Each row of numbers stands for one thing and depends on some of the facts below. Use the named rows to name the rest.

Named rows:
[ 32  -1  18 -37 -14   9  -9  -6]: nale
[  3  18   1 -14 -22  13  -7  15]: liga
[ 10  17  14 -28 -12  -7 -21   7]: leda
[ 13   1  -9  -9 -10  12   9  53]: gepo
[  2  22  -5 -17 -12  19   6  11]: sibruk
[ 36  10  -6 -14 -22  23   0  14]: trinem
[ 25   7  10 -20 -23  22   3   6]: mugam
[ 26   2   9 -23 -21  26   5   4]: trinor
[-25 -20 -10   5  -7  16  -2 -17]: distas
[-15 -17 -10 -16  -5   6 -30  -5]: fakla
[-15  -6 -33  -5 -10  29 -11   3]: vestur
[-19 -11 -23  -8 -14  26 -15   0]: tistak
[-23 -21  -3 -12   3  -1 -20 -16]: vores
[-17  -4 -33  -7  -8  31 -12   5]: tofom
[ 13 -16  -1  29  43  54 -18   9]: geflon
[-26 -17 -28  -4  -4  -1   5 -26]: zogo
[ -9 -24  -6  -7  -4  -1 -27 -11]: rafli
[ 17 -21 -29 -18  -2  35  -5  -8]: mene
[-19 -12 -28   7  -6  18  -9  -5]: tigruk
[-14  -8 -32 -14   5  25  -4  -6]: druflen
[-12  -4 -31 -14   3  23  -9  -7]: kluner

There are 4 kinds of fact about the things: Φ, τ, Θ, Δ.
Φ(bago, b); Φ(beflum, b); Φ(bepu, a); Φ(boklas, a); Φ(brenis, d)
Φ(breploklo, c); Φ(bridra, c); Φ(brodra, c); Φ(brugrus, d); Φ(bugruplas, c)
Φ(distas, d); Φ(dogrer, d); Φ(drelok, c); Φ(drikevin, c); Φ(drostur, d)
Φ(druflen, b); Φ(dugal, b); Φ(fakla, a); Φ(flaruk, a); Φ(flemesten, c)
Φ(fleni, a); Φ(flime, b); Φ(flirek, b); Φ(flotar, d); Φ(geflon, c)
Φ(gepo, c); Φ(grekiplir, d); Φ(grika, d); Φ(grobar, a); Φ(grole, a)
Φ(gugodul, a); Φ(gukler, d); Φ(kamin, d); Φ(kire, d); Φ(klibu, d)
Φ(kloben, c); Φ(kluner, b); Φ(kogem, d); Φ(kuve, a); Φ(labukam, c)
Φ(lafu, a); Φ(lasa, a); Φ(leda, a); Φ(libi, b); Φ(liga, d)
Φ(liplibrin, c); Φ(lopu, b); Φ(lota, d); Φ(mene, b); Φ(mugam, d)
Φ(muki, a); Φ(nale, a); Φ(noflir, a); Φ(norosti, a); Φ(nozu, c)
Φ(nubi, d); Φ(paguk, b); Φ(panon, c); Φ(paplu, a); Φ(pekle, a)
Φ(plupepu, a); Φ(rafli, a); Φ(restefos, c); Φ(rubrom, a); Φ(ruste, c)
Φ(sepliplel, a); Φ(sese, a); Φ(sibruk, c); Φ(skefave, b); Φ(skibre, d)
Φ(skibroskos, a); Φ(skilel, d); Φ(skinen, a); Φ(stilir, a); Φ(stinal, c)
Φ(stulu, a); Φ(tigruk, c); Φ(tistak, d); Φ(tofom, c); Φ(trakaple, b)
Φ(treplin, c); Φ(trinem, c); Φ(trinor, d); Φ(trobru, b); Φ(vebedar, b)
Φ(vestur, c); Φ(viplesti, a); Φ(vores, a); Φ(zogo, b); Φ(zufe, b)
Φ(zuke, d); Φ(zuklal, b); τ(bago, geflon); τ(brenis, grole); τ(brenis, libi)
τ(distas, drikevin); τ(distas, norosti); τ(distas, lafu); τ(distas, viplesti); τ(distas, vebedar)
τ(drostur, plupepu); τ(drostur, trinem); τ(drostur, kire); τ(druflen, kamin); τ(druflen, flaruk)
τ(druflen, stulu); τ(druflen, kuve); τ(flirek, liga); τ(flirek, grika); τ(flirek, labukam)
τ(flirek, rubrom); τ(grekiplir, sepliplel); τ(grekiplir, kire); τ(grekiplir, vestur); τ(grekiplir, zufe)
τ(grekiplir, rafli); τ(gugodul, grobar); τ(gugodul, skibre); τ(gugodul, kuve); τ(gugodul, rubrom)
τ(gugodul, nozu); τ(liplibrin, trakaple); τ(liplibrin, tofom); τ(liplibrin, treplin); τ(mene, viplesti)
τ(mene, trinem); τ(mene, lopu); τ(mene, stilir); τ(mene, stinal); τ(muki, kogem)
τ(muki, pekle); τ(muki, breploklo); τ(muki, plupepu); τ(muki, fakla); τ(muki, dugal)
τ(nale, sepliplel); τ(nale, kamin); τ(nale, flaruk); τ(nale, sese); τ(nale, libi)
τ(nale, vestur); τ(nale, fleni); τ(noflir, skinen); τ(noflir, pekle); τ(noflir, gepo)
τ(noflir, gukler); τ(panon, leda); τ(panon, skibroskos); τ(panon, grika); τ(panon, kuve)
τ(paplu, drelok); τ(paplu, dogrer); τ(paplu, lota); τ(paplu, vestur); τ(paplu, fleni)
τ(ruste, pekle); τ(ruste, kamin); τ(ruste, plupepu); τ(ruste, bugruplas); τ(ruste, trakaple)
τ(ruste, nubi); τ(ruste, labukam); τ(trinor, breploklo); τ(trinor, gukler); τ(trinor, tigruk)
τ(trinor, treplin); τ(trobru, kogem); τ(trobru, drelok); τ(trobru, flotar); τ(trobru, paguk)
τ(trobru, trinem); τ(trobru, gukler); τ(zogo, bridra); τ(zuke, skilel); τ(zuke, tistak)
τ(zuke, kire); τ(zuklal, drikevin); τ(zuklal, skibroskos); τ(zuklal, dogrer); τ(zuklal, rafli)
Θ(bago, trobru); Θ(beflum, viplesti); Θ(beflum, paguk); Θ(beflum, zufe); Θ(brodra, trinor)
Θ(brodra, dugal); Θ(brugrus, skinen); Θ(distas, zogo); Θ(dugal, paguk); Θ(flaruk, liplibrin)
Θ(flaruk, zogo); Θ(flime, vores); Θ(flirek, skinen); Θ(geflon, pekle); Θ(geflon, kamin)
Θ(geflon, kuve); Θ(grika, paguk); Θ(kamin, vores); Θ(klibu, viplesti); Θ(klibu, zogo)
Θ(kuve, liplibrin); Θ(labukam, brugrus); Θ(libi, mene); Θ(liplibrin, paguk); Θ(lopu, grika)
Θ(lopu, noflir); Θ(mene, noflir); Θ(mugam, lopu); Θ(mugam, flemesten); Θ(nale, mene)
Θ(nubi, bepu); Θ(plupepu, dugal); Θ(plupepu, beflum); Θ(rafli, nubi); Θ(rafli, zufe)
Θ(restefos, brodra); Θ(restefos, mene); Θ(rubrom, pekle); Θ(sepliplel, distas); Θ(skefave, paguk)
Θ(skibre, viplesti); Θ(skinen, paguk); Θ(tigruk, sepliplel); Θ(tofom, trobru); Θ(treplin, paguk)
Θ(trinem, grekiplir); Θ(trinem, brugrus); Θ(trinem, noflir); Θ(trinor, mene); Θ(viplesti, liplibrin)
Δ(bago, flaruk); Δ(bridra, boklas); Δ(brodra, fleni); Δ(brugrus, zuklal); Δ(drelok, brugrus)
Δ(fleni, skilel); Δ(flime, kloben); Δ(flotar, lasa); Δ(gepo, norosti); Δ(grika, trakaple)
Δ(gukler, mugam); Δ(kamin, zogo); Δ(kire, drelok); Δ(kloben, flemesten); Δ(kogem, breploklo)
Δ(lafu, brodra); Δ(lasa, trobru); Δ(leda, lota); Δ(liga, grole); Δ(lota, bridra)
Δ(mugam, ruste); Δ(nale, flotar); Δ(norosti, vebedar); Δ(nubi, dogrer); Δ(paplu, skefave)
Δ(pekle, lafu); Δ(plupepu, distas); Δ(ruste, panon); Δ(sibruk, nubi); Δ(skibre, trinem)
Δ(skibroskos, leda); Δ(skilel, kluner); Δ(skinen, liga); Δ(stulu, bago); Δ(trinem, paplu)
Δ(trinor, zuke); Δ(trobru, grika); Δ(zuke, rafli); Δ(zuklal, gepo)

Which thing is each row?
[  5  24  19 -31 -11  -3 -17 -13] => lasa
[  7  25  15 -28 -15  -7 -25  -5] => fleni
[  4 -23 -25  -5   4  22  -2 -15] => flirek
[  5 -23 -30   7  -2  13 -12 -10] => paguk
[ 23  10   7  -5 -25  12  -8  -7] => grika
[  1 -20 -26  -9  -8  37  -3  -7] => flemesten
[ 11   8  -8 -11 -14  12   7  41] => drelok
[ 11 -33  -3 -24  -6  19 -17 -15] => noflir
[-10 -13 -35  -7   1  19 -14  11] => vebedar
[-16 -22  -2 -14   2   2 -19 -16] => bepu
[  1  11  16 -12  -9 -17 -21  -3] => pekle
[ -5  23 -15 -22 -27   7   2   7] => bridra
[  7   7   8   2 -18   2  -3   1] => skibre
[-20  -7 -26 -11  -5  33  -1  -4] => panon
[38 20 17 -5 46 50 -6 23] => bago
[  9 -23 -30   3  -2  18 -12  -8] => dugal
[ -2 -17 -31   5   0  12 -12  -8] => zufe
[  5  38  -7 -28  -6  12  -1  -5] => trobru
[ -1 -22 -23   5   3  13  -4 -17] => beflum
[-20 -22  -8   7  -6  16  -3 -17] => klibu
[  4  19  -7 -12  -1   4   3   6] => flime
[-17 -24  -6  -1  -1  -8 -29 -15] => sepliplel
[ 22  -5  16 -10 -11 -12 -19  -4] => plupepu

The same things again, as new rows of numbers:
Some things and their rows:
[-20 -18 -16 -20   3 -49  14  -9  -9  11   7 -17  38 -17 -21 -16  -8  -4
  23 -13]: leda
[ 11 -21  -2 -11   1  14  -9  -4  -1  -3  -8   7   0 -11   5   1 -16  14
   6   8]: tigruk
[ -5   1  -1   2   9  -2  -3   0  -2  -2  -8   0   3  12   1 -11  -6   4
  12   2]: drostur
[  4 -10   1 -10   6   2 -13  -7  -3 -13  -3   1   5   5   2 -10  -8  10
   9   7]: drelok
[  6 -14  -1 -18   9   1 -10  -5   3 -13 -11   2   6   2  -9  -3 -14  12
   5   0]: gepo
[ -1 -13  -2  -3   3  -3   7  -7  -9 -10   4  -7  -1  -8  -1  -2  -7   3
  16   4]: vores
[-15 -30  15   9  -4  11   2 -17 -27 -13  22   4  -9   5  23  -7 -15   1
   3  46]: gukler
[  9 -27  -6 -10   0  17 -19   7   1   7 -16 -16  -4 -15  -4  -6   4 -14
   7  27]: kuve
[ 31 -11   6 -14  10  25  -8  -1  -3 -11 -21   5  -6  -2  17   4 -10  13
 -17  10]: bago
[ 14   1  -6   6  -2   9  -9  -8  -9 -13  15   2  -6 -14  19   1 -12  -4
  14  14]: lasa
[ -7 -19  -6   4   4  21  -9  10  -3 -12 -18  -5 -22  -3   1   0  20   1
  -7  21]: brugrus
[ -6  -9   8   1  -2  15   3   1  -7   0  14  -6  22   3  16 -10  -2  11
  22  28]: kire
[ 15 -11 -15   1  14   7 -27  11  -6 -20  -2  12 -11 -14  -3   2 -20  -7
   0 -24]: trakaple
[  5  -2  -2 -12   5  -5   0  -4  -3  -9   6  -3  -6  -8  -5  -7 -14   2
  10   4]: fakla
[  1 -14  -3 -14  14   3 -13 -13  -2  -4 -12  -5  14  -1   2   0 -13  11
   6  -1]: bugruplas
[ -8 -25 -23 -54   3 -49  23  15   1  -2 -35 -26  32   4 -61  14  20  -9
  -1 -42]: distas
[-13  -9  -6  12   8  10  -5   5  11  -6  -1   0  -2  10   3 -16  -5  10
  14  12]: liga
[ 14  -9  -2 -14   7  13 -23   4  -8  -8  20  16  -9   1  -4  -6  -9  13
  12   2]: paguk
[ -3  13 -17   5   9  -8 -18  37  30 -16  -6  -6  -6  16 -41 -10  17  17
  32 -25]: dogrer
[ -5 -46  -5   6  -2  14 -23 -15 -20  -7   3   5  -8 -26  15   6 -17 -11
   5   7]: trinem
[ 16 -11 -10 -14  21  -9 -19   9  -1 -25 -18  10  -6   7 -17   3 -13  -3
  -8 -21]: kluner

Which thing is each row?
[ 35  11  -2  -9  29   4  -7   2  14 -14 -36  23 -16   9  16 -12 -25  24
 -23  -4] => zogo
[-14   1  -3  28  17 -15  -5   2  25   3  -4  10 -13  25   1 -31  -8  26
  24  11] => zuke
[-25 -22 -15  -3   2 -49  18  -1  -8  11   3  -8  34  -8 -12 -21  -4  -9
  28 -15] => lota
[ -1  -8  -1   2  -1  -9  -5 -16 -21 -11  24  -6  -3  -8  14   0  -8 -14
   9   5] => paplu
[  1 -31  -3  -7   7  19 -13  -6  -3  -2 -28  -1   1 -13   3   0   0   5
  -5  10] => labukam
[ 18 -28  -9 -14   7  33 -15  -5  -1   0   2  10  -6  -5  11   7 -12  13
   5  14] => treplin
[ -5 -40  -1  17   8  12  -8  -8 -16 -19   4   3 -27  -1  18   0  -7  -3
 -12  32] => mugam
[  7 -17 -14  17  18 -13  -4  12  15  -1 -15   5 -47  -2  -8 -24  -8  22
  20   8] => rafli
[  9 -19  -6 -11  -2  12  -1   1   1  -3  -2  -9   1 -23   0  -7  -5   5
   3  18] => rubrom
[ 31 -41  -8  -5   8   3 -10  -1  -6 -10   6  -1   3  -9   8   7 -20   0
   2  -3] => libi
[ 19 -24  -2 -15   9  35 -29  -8   4  13 -11   2  -7   1   7   5  -5   3
   3  19] => liplibrin

